Questions about the array below. Indices start at 1.
1) Give the bottom entry of the column that holds the largest entry.
2) Give the entry in row 3 and column 1.
3) Give the entry in row 2 and column 3.
4) Give the entry in row 1 and column 3.
5) Give the entry in row 1 and column 2.
6) Give the top-left entry.
7) Give the entry directly above the largest entry.
8) Give the entry directly above 111.
[[124 140 123 137 135 134 122 125 130 128 125 121 124 132 136]
 [129 131 130 130 130 130 130 129 129 128 129 130 129 129 130]
 [120 144 118 140 138 137 116 122 130 127 121 113 121 133 140]
 [124 135 123 133 132 131 121 125 129 127 124 120 124 130 133]
 [119 155 117 148 144 143 114 121 132 127 120 110 119 137 147]
 [120 150 118 144 141 139 115 122 131 127 121 112 120 135 143]
 [119 149 117 144 141 139 114 121 131 127 121 111 119 135 143]
 [123 141 122 137 136 135 121 124 130 127 124 119 123 132 137]]
1) 141
2) 120
3) 130
4) 123
5) 140
6) 124
7) 135
8) 112

Questions about the grid below. Rows and columns are numbered from 1.
1) Give the entry in row 2 and column 1.
2) Give the entry at row 3, column 3.
3) Give the entry just left of the smallest entry.
4) Give the top-right entry.
5) Give the entry in row 3 and column 1.
[[138 137 125 120 128 131 125 142 114 135 132 137 142 124]
 [138 135 119 120 127 133 131 153 110 140 129 136 136 129]
 [119 136 147 139 125 112 122 129 112 128 131 136 115 123]
 [122 140 144 138 130 113 121 123 114 123 128 136 119 126]
 [140 137 118 118 129 132 128 135 112 138 131 135 136 130]
 [121 137 142 137 127 115 124 126 116 120 130 137 119 124]
 [120 136 138 139 128 114 123 139 116 124 132 136 118 125]
 [120 136 137 134 128 112 123 132 114 127 129 134 118 127]
 [118 135 146 140 130 115 124 128 113 125 130 138 116 120]
 [134 138 130 123 130 127 125 134 115 139 132 136 138 123]
 [138 137 120 118 123 124 127 147 113 135 132 136 133 131]
 [121 139 137 136 133 115 122 126 118 123 130 136 115 122]
 [140 135 117 118 125 127 127 144 113 138 133 136 132 131]]
1) 138
2) 147
3) 153
4) 124
5) 119

Questions about the table below.
1) What is the maximum?
2) What is the first entry in reading order?
3) What is the 2nd largest entry?
4) What is the entry just right of the smallest entry?
5) What is the minimum?
array([[128, 124, 118, 128, 134, 131, 146, 129, 128, 123, 115, 128, 128,
        134, 129],
       [131, 123, 135, 129, 127, 126, 122, 125, 128, 129, 130, 129, 128,
        135, 124],
       [145, 134, 106, 129, 137, 134, 136, 129, 130, 126, 122, 129, 128,
        137, 129],
       [130, 140, 130, 121, 129, 116, 138, 128, 124, 120, 119, 132, 128,
        133, 127],
       [129, 122, 119, 134, 129, 153, 149, 128, 140, 122, 108, 125, 128,
        138, 128],
       [134, 138, 115, 127, 151, 110, 141, 128, 125, 127, 110, 132, 129,
        131, 128],
       [136, 142, 118, 127, 134, 138, 130, 128, 140, 136, 113, 124, 127,
        136, 127]])
1) 153
2) 128
3) 151
4) 129
5) 106

Questions about the row below.
1) What is the entry just right of the smallest entry?
2) What is the entry at the centre?
3) What is the entry just right of 112?
[112 128 129 128 125 136 144 128 128 116 118 105 121 125 134]
1) 121
2) 128
3) 128

[137, 122, 131, 153, 126, 129, 124, 109, 132, 127, 123, 126, 134]
Report the second entry from the left.
122
The entry just right of 129 is 124
Report the entry just left of 134.
126
Report the third entry from the right.
123
The entry just left of 127 -> 132
Report the 1st entry from the left.
137

x =
123  118  105  113  120  112  138  115  111  150  127  117  124
134  125  133  126  124  121  118  124  120  126  128  122  132
142  132  147  106  119  100  129  142  107  128  142  109  110
Indices start at 1.
Find the entry directly above 125.
118
Find the entry directly below the largest entry.
126
The entry just left of the smallest entry: 119
The entry in the bottom-right corner -> 110
Find the entry at row 1, column 1.
123
Find the entry in the top-right corner.
124
Find the entry just right of the largest entry.
127
Find the entry just left of the largest entry.
111
The bottom entry of the column that holds the smallest entry -> 100
The entry directly above the smallest entry: 121
Find the entry at row 3, column 3.
147
Find the entry in row 2 and column 1.
134
